Below is a small trained network, with its code and all its weights. Each question gives an input and a target symbol and asks what happens when units are switched off, that is, made to give their printed mean instead of their output.

import numpy as np


def w(rows, s, z=0):
    codes = np.array(rows[::2]) - 128.0
    scale = np.full(codes.shape[1], s)
    scale[-1] = z or s
    return codes * scale


def f(y):
    return y / 2 * (1 + np.tanh(0.7978845608 * (y + 0.044715 * y**3)))


def softmax(a):
    e = np.exp(a - a.max(-1, keepdims=True))
    return e / e.sum(-1, keepdims=True)


def log_softmax(a):
    a = a - a.max(-1, keepdims=True)
    return a - np.log(np.exp(a).sum(-1, keepdims=True))


def net(x, mask):
    ids = ['ΔΣαβγεηθμξπτω'.index(c) for c in x.split()]
    T = len(ids)
    res = E[ids] + P[:T]
    r = res
    for j in range(2):
        rows = slice(3 * j, 3 * j + 3)
        q, k, v = (r @ M[0][rows].T for M in (Q, K, V))
        z = softmax(np.where(np.tri(T) > 0, q @ k.T / 3**0.5, -1e9)) @ v
        o = O[0][rows]
        res = res + np.where(mask[j], z, o[:, -1]) @ o[:, :-1]
    y = f(res @ A[0][:, :-1].T + A[0][:, -1])
    res = res + np.where(mask[2:26], y, B[0][:, -1]) @ B[0][:, :-1]
    return log_softmax(res[-1] @ U[:, :-1].T + U[:, -1])


Q, K, V, O, A, B = {}, {}, {}, {}, {}, {}
E = w([
[29,228,148,90,191,123,106,95,147],'Δ',
[204,15,114,84,81,105,59,244,188],'Σ',
[68,141,162,140,171,54,51,140,68],'α',
[130,112,188,211,120,96,83,129,54],'β',
[58,141,109,193,165,79,201,168,180],'γ',
[117,126,152,186,221,93,130,189,127],'ε',
[78,153,140,103,175,199,123,219,55],'η',
[176,191,140,108,168,248,76,160,63],'θ',
[78,117,69,180,185,145,188,190,42],'μ',
[114,139,109,134,11,151,25,60,41],'ξ',
[105,174,21,176,30,170,146,106,50],'π',
[160,94,73,182,215,186,153,26,114],'τ',
[124,110,49,43,170,147,95,58,154],'ω',
],0.011)
P = w([
[30,192,173,164,124,217,137,116,148],'0',
[59,177,79,169,176,166,72,121,90],'1',
[75,139,40,184,162,156,55,136,95],'2',
[100,82,30,133,150,134,56,143,46],'3',
[111,58,11,107,154,126,71,161,17],'4',
[140,22,2,58,150,112,93,150,9],'5',
],0.0051)
Q[0] = w([
[138,71,153,23,146,112,31,127,149],'head 0',
[179,125,161,242,52,75,207,102,165],'head 0',
[232,98,238,141,53,53,255,40,212],'head 0',
[118,107,77,74,223,55,133,150,87],'head 1',
[61,109,39,201,235,104,77,134,65],'head 1',
[185,124,253,121,77,90,146,155,214],'head 1',
],0.0083)
K[0] = w([
[201,47,149,159,101,27,64,239,223],'head 0',
[13,236,170,125,197,160,101,76,88],'head 0',
[22,245,254,137,128,50,81,103,120],'head 0',
[227,41,98,137,59,67,77,230,113],'head 1',
[236,36,27,60,53,171,99,175,155],'head 1',
[40,250,209,194,157,205,150,150,105],'head 1',
],0.0075)
V[0] = w([
[109,87,172,105,177,4,116,113,195],'head 0',
[59,120,136,97,115,126,132,255,121],'head 0',
[129,157,214,54,121,114,49,195,143],'head 0',
[100,130,184,217,27,80,68,161,43],'head 1',
[32,146,39,131,59,98,132,63,74],'head 1',
[129,148,177,229,208,117,196,185,72],'head 1',
],0.0077)
O[0] = w([
[1,162,227,208,245,98,118,124,71,28],'head 0',
[71,110,204,16,68,155,150,234,110,90],'head 0',
[60,162,185,77,169,192,10,193,190,15],'head 0',
[60,51,131,70,55,208,186,45,61,40],'head 1',
[165,213,190,180,4,188,165,161,165,254],'head 1',
[174,134,211,1,148,30,130,71,71,12],'head 1',
],0.0069,0.0046)
A[0] = w([
[93,120,91,119,121,202,134,59,23,103],'neuron 0',
[120,121,242,7,161,158,151,211,113,102],'neuron 1',
[145,115,167,113,81,95,106,179,215,145],'neuron 2',
[86,114,94,62,96,72,59,117,71,85],'neuron 3',
[245,184,124,109,32,103,113,70,102,66],'neuron 4',
[201,113,82,76,25,53,228,139,131,112],'neuron 5',
[182,192,124,164,118,166,186,157,175,120],'neuron 6',
[17,176,212,124,123,119,164,88,160,112],'neuron 7',
[92,133,51,93,164,109,203,102,5,141],'neuron 8',
[148,150,93,203,83,140,80,188,248,75],'neuron 9',
[127,97,58,182,231,97,119,60,186,37],'neuron 10',
[128,41,114,48,172,113,44,83,128,140],'neuron 11',
[43,86,153,127,170,45,181,194,15,131],'neuron 12',
[118,91,180,95,237,21,68,100,49,3],'neuron 13',
[156,197,173,133,149,42,191,135,187,193],'neuron 14',
[114,103,191,51,194,80,126,131,228,123],'neuron 15',
[184,207,137,42,59,131,58,136,53,205],'neuron 16',
[108,123,148,2,94,94,171,26,135,117],'neuron 17',
[126,206,173,46,184,135,188,137,218,202],'neuron 18',
[169,99,144,163,93,31,135,130,48,215],'neuron 19',
[60,129,228,74,87,108,110,210,120,18],'neuron 20',
[69,160,224,70,84,168,90,218,118,13],'neuron 21',
[130,106,75,98,200,115,110,211,161,197],'neuron 22',
[65,156,93,148,217,10,153,150,174,159],'neuron 23',
],0.0062,0.0042)
B[0] = w([
[189,159,164,157,77,109,73,26,114,179],'neuron 0',
[207,186,182,164,186,157,91,123,125,173],'neuron 1',
[185,170,137,131,91,99,201,119,46,136],'neuron 2',
[143,73,84,112,87,102,83,179,212,140],'neuron 3',
[88,159,102,151,200,44,171,160,180,220],'neuron 4',
[55,91,161,173,235,149,140,144,169,216],'neuron 5',
[105,124,97,160,94,95,63,134,106,223],'neuron 6',
[65,210,92,51,112,115,111,42,109,137],'neuron 7',
[156,188,195,124,79,55,176,65,145,184],'neuron 8',
[139,142,130,163,151,155,104,193,31,254],'neuron 9',
[62,91,207,115,78,178,163,178,61,220],'neuron 10',
[184,132,60,120,138,199,43,108,81,151],'neuron 11',
[60,164,108,136,124,5,93,190,34,162],'neuron 12',
[108,26,152,199,118,44,38,170,255,132],'neuron 13',
[198,112,41,143,85,104,78,81,94,153],'neuron 14',
[148,108,147,86,31,109,159,211,144,136],'neuron 15',
[93,35,171,78,166,149,199,163,182,180],'neuron 16',
[135,110,161,117,178,134,88,237,8,141],'neuron 17',
[144,139,4,71,109,123,47,222,109,136],'neuron 18',
[183,128,74,89,160,182,99,134,160,187],'neuron 19',
[152,191,174,214,98,76,156,107,171,157],'neuron 20',
[130,205,196,218,91,135,161,79,192,165],'neuron 21',
[177,153,115,90,166,95,212,115,135,201],'neuron 22',
[118,77,109,85,67,158,180,124,204,169],'neuron 23',
],0.0066,0.0084)
U = w([
[92,223,89,91,121,127,118,105,203,3],'Δ',
[208,145,213,123,63,113,148,159,161,116],'Σ',
[101,70,139,142,107,39,54,147,163,64],'α',
[142,101,65,176,121,154,38,171,50,177],'β',
[41,60,145,126,126,149,211,162,210,145],'γ',
[74,65,168,82,216,105,165,185,76,172],'ε',
[82,189,200,168,171,108,107,103,101,16],'η',
[126,141,184,147,233,215,86,103,149,2],'θ',
[123,172,109,75,41,43,154,125,45,57],'μ',
[66,64,168,126,2,203,113,122,167,186],'ξ',
[210,152,104,147,166,70,129,44,225,189],'π',
[175,118,171,98,95,158,92,46,23,134],'τ',
[161,76,79,30,151,175,78,120,170,219],'ω',
],0.0072,0.004)

Each question gives the input, a string of symbols that net reads in full, and the target symbol t.
The units are the heads (3 rows each of Q, K, V and O) and the neurons (one row each of A and B). Each row of codes is followed by its name. A weight is (code - 128) times the scale printed after its matrix; where a second scale follows, it is the last column's (O, A, B and U).
mask holds one flag per unit, heads first, then neurons. A switched-off unit (its flag False) gives its mean, the last column of its rows in O or B, instead of its output. The means were averaged over made-up inputs and are rounded, as every weight is.
A unit's drop is (log p(t) with every unit on - log p(t) with that unit switched off) / (log p(t) with every unit on - log p(t) with every unit switched off).
The circuit of an input: a set's keep is (log p(t) with only the set's units on - log p(t) with every unit switched off) / (log p(t) with every unit on - log p(t) with every unit switched off). Starting from the 12 units with the biggest drops (on a tie, the unit counted first), units are removed one at a time, each time the one whose removal leaves the highest keep (on an exact tie, the one counted first), for as long as the keep stays at least 0.8.
units of the circuit, in order: the units of the circuit, biggest drop first
unit that matters most: the unit with the biggest drop
top k neurons: the k neurons with the biggest drops, biggest first
heads that matter: for each layer, one digit per head in row order, 1 if its drop is at least 0.15 and else 0, layers parted by /
input θ η β γ θ, target ω: units of the circuit, in order -> [head 0; head 1; neuron 16; neuron 10]
input μ τ π τ Σ θ, target θ: units of the circuit, in order -> [head 0; neuron 1]
input τ τ μ α, target π: units of the circuit, in order -> [head 0; neuron 10; neuron 9]
input ε Δ Δ, target α: units of the circuit, in order -> [head 1; neuron 13; head 0; neuron 18]
input π τ Δ θ, target π: units of the circuit, in order -> [head 0; neuron 10; neuron 4]
input μ ξ η, target ξ: units of the circuit, in order -> [head 1]
input Δ μ Δ, target ε: units of the circuit, in order -> [head 1; neuron 17; neuron 16]
input β β θ, target ω: units of the circuit, in order -> [head 0; head 1; neuron 16]
input τ ω ω ω Δ Δ, target β: units of the circuit, in order -> [head 1; neuron 9; neuron 8]
input Δ ω ε, target β: heads that matter -> 01
input ω α μ θ θ μ, target ε: units of the circuit, in order -> [head 0; head 1; neuron 5]
input α Σ γ ω ω ε, target ε: units of the circuit, in order -> [head 0; head 1]
input π τ τ ξ, target π: units of the circuit, in order -> [head 0; neuron 4]
input ω ω π μ α, target γ: heads that matter -> 11
input ω π ω Σ τ μ, target μ: top neuron -> [neuron 8]
input Σ Σ γ Σ ω μ, target μ: top 2 neurons -> [neuron 12; neuron 8]
input Δ ω α Δ, target β: units of the circuit, in order -> [head 1; neuron 9; neuron 8; neuron 4]
input η Σ τ π, target π: heads that matter -> 10
input α π β, target γ: units of the circuit, in order -> [head 1; head 0; neuron 5; neuron 4]
input Σ μ τ, target τ: heads that matter -> 01
input α β α, target τ: heads that matter -> 01
input Σ α μ α Δ, target Δ: heads that matter -> 10
input α τ θ ξ μ, target ξ: heads that matter -> 01
input Δ π π, target γ: unit that matters most -> neuron 5
input ω Δ τ τ, target π: top 3 neurons -> [neuron 4; neuron 9; neuron 8]
input τ Δ η Σ π, target π: top 2 neurons -> [neuron 8; neuron 0]
input τ τ ξ τ ε, target π: top neuron -> [neuron 9]
